Here is a tiny trained network, its code and every weight. The questions are about switching its units off for an input and a class, where a switched-off unit gives its printed mean instead of its output.

import numpy as np


def w(rows, s, z=0):
    codes = np.array(rows[::2]) - 128.0
    scale = np.full(codes.shape[1], s)
    scale[-1] = z or s
    return codes * scale


def f(y):
    return np.maximum(y, 0)


def log_softmax(a):
    a = a - a.max(-1, keepdims=True)
    return a - np.log(np.exp(a).sum(-1, keepdims=True))


def net(x, mask):
    res = np.array(x, float).reshape(1, 3) / 4 @ E
    y = f(res @ A[0][:, :-1].T + A[0][:, -1])
    res = res + np.where(mask, y, B[0][:, -1]) @ B[0][:, :-1]
    return log_softmax(res[-1] @ U[:, :-1].T + U[:, -1])


A, B = {}, {}
E = w([
[138,131,209,220,98,157],'x0',
[76,5,133,135,146,62],'x1',
[129,117,141,107,119,134],'x2',
],0.023)
A[0] = w([
[206,167,72,23,175,216,254],'N0',
[123,115,229,247,1,134,122],'N1',
[97,36,188,192,145,113,58],'N2',
[139,176,71,111,171,114,201],'N3',
[89,177,222,149,74,140,106],'N4',
[169,151,202,213,82,203,120],'N5',
[78,52,98,91,189,35,135],'N6',
[198,245,173,126,63,227,202],'N7',
],0.01,0.0087)
B[0] = w([
[221,115,23,58,189,165,228],'N0',
[163,222,254,154,177,160,220],'N1',
[131,147,233,59,210,188,179],'N2',
[160,104,36,35,183,171,177],'N3',
[152,195,175,160,110,125,174],'N4',
[160,129,133,194,139,47,208],'N5',
[63,29,177,129,96,33,198],'N6',
[178,69,77,226,10,155,255],'N7',
],0.01,0.031)
U = w([
[181,146,50,88,147,186,235],'0',
[75,167,125,163,87,85,4],'1',
[113,140,240,136,243,130,74],'2',
[61,59,101,91,97,6,219],'3',
[187,156,152,229,75,119,155],'4',
],0.012,0.0028)

Each question gives the input, the list of numbers given to net, and the class t.
The units are the neurons (one row each of A and B). Each row of codes is followed by its name. A weight is (code - 128) times the scale printed after its matrix; where a second scale follows, it is the last column's (A, B and U).
mask holds one flag per neuron, in row order. A switched-off neuron (its flag False) gives its mean, the last column of its row in B, instead of its output. The means were averaged over made-up inputs and are rounded, as every weight is.
A unit's drop is (log p(t) with every unit on - log p(t) with that unit switched off) / (log p(t) with every unit on - log p(t) with every unit switched off).
The circuit of an input: a set's keep is (log p(t) with only the set's units on - log p(t) with every unit switched off) / (log p(t) with every unit on - log p(t) with every unit switched off). Starting from all 8 units, units are removed one at a time, each time the one whose removal leaves the highest keep (on an exact tie, the one counted first), for as long as the keep stays at least 0.8.
units of the circuit, in order: the units of the circuit, biggest drop first
top k neurons: the k neurons with the biggest drops, biggest first
drop when u is switched off: that unit's drop, to one decimal
input [0,-4,0], class 0: units of the circuit, in order	[N0]
input [5,1,4], class 2: top 2 neurons	[N7 N1]
input [0,5,-2], class 3: top 2 neurons	[N1 N6]
input [-8,1,-2], class 3: top 2 neurons	[N6 N1]
input [0,-5,-2], class 0: top 2 neurons	[N0 N1]
input [0,1,5], class 3: top 4 neurons	[N1 N0 N7 N2]
input [0,-7,8], class 0: top 3 neurons	[N0 N1 N6]
input [-1,4,1], class 3: drop when N1 is switched off	1.0
input [-5,2,-7], class 3: drop when N6 is switched off	0.1
input [3,1,8], class 2: drop when N7 is switched off	1.0
input [0,2,-8], class 3: drop when N1 is switched off	0.9
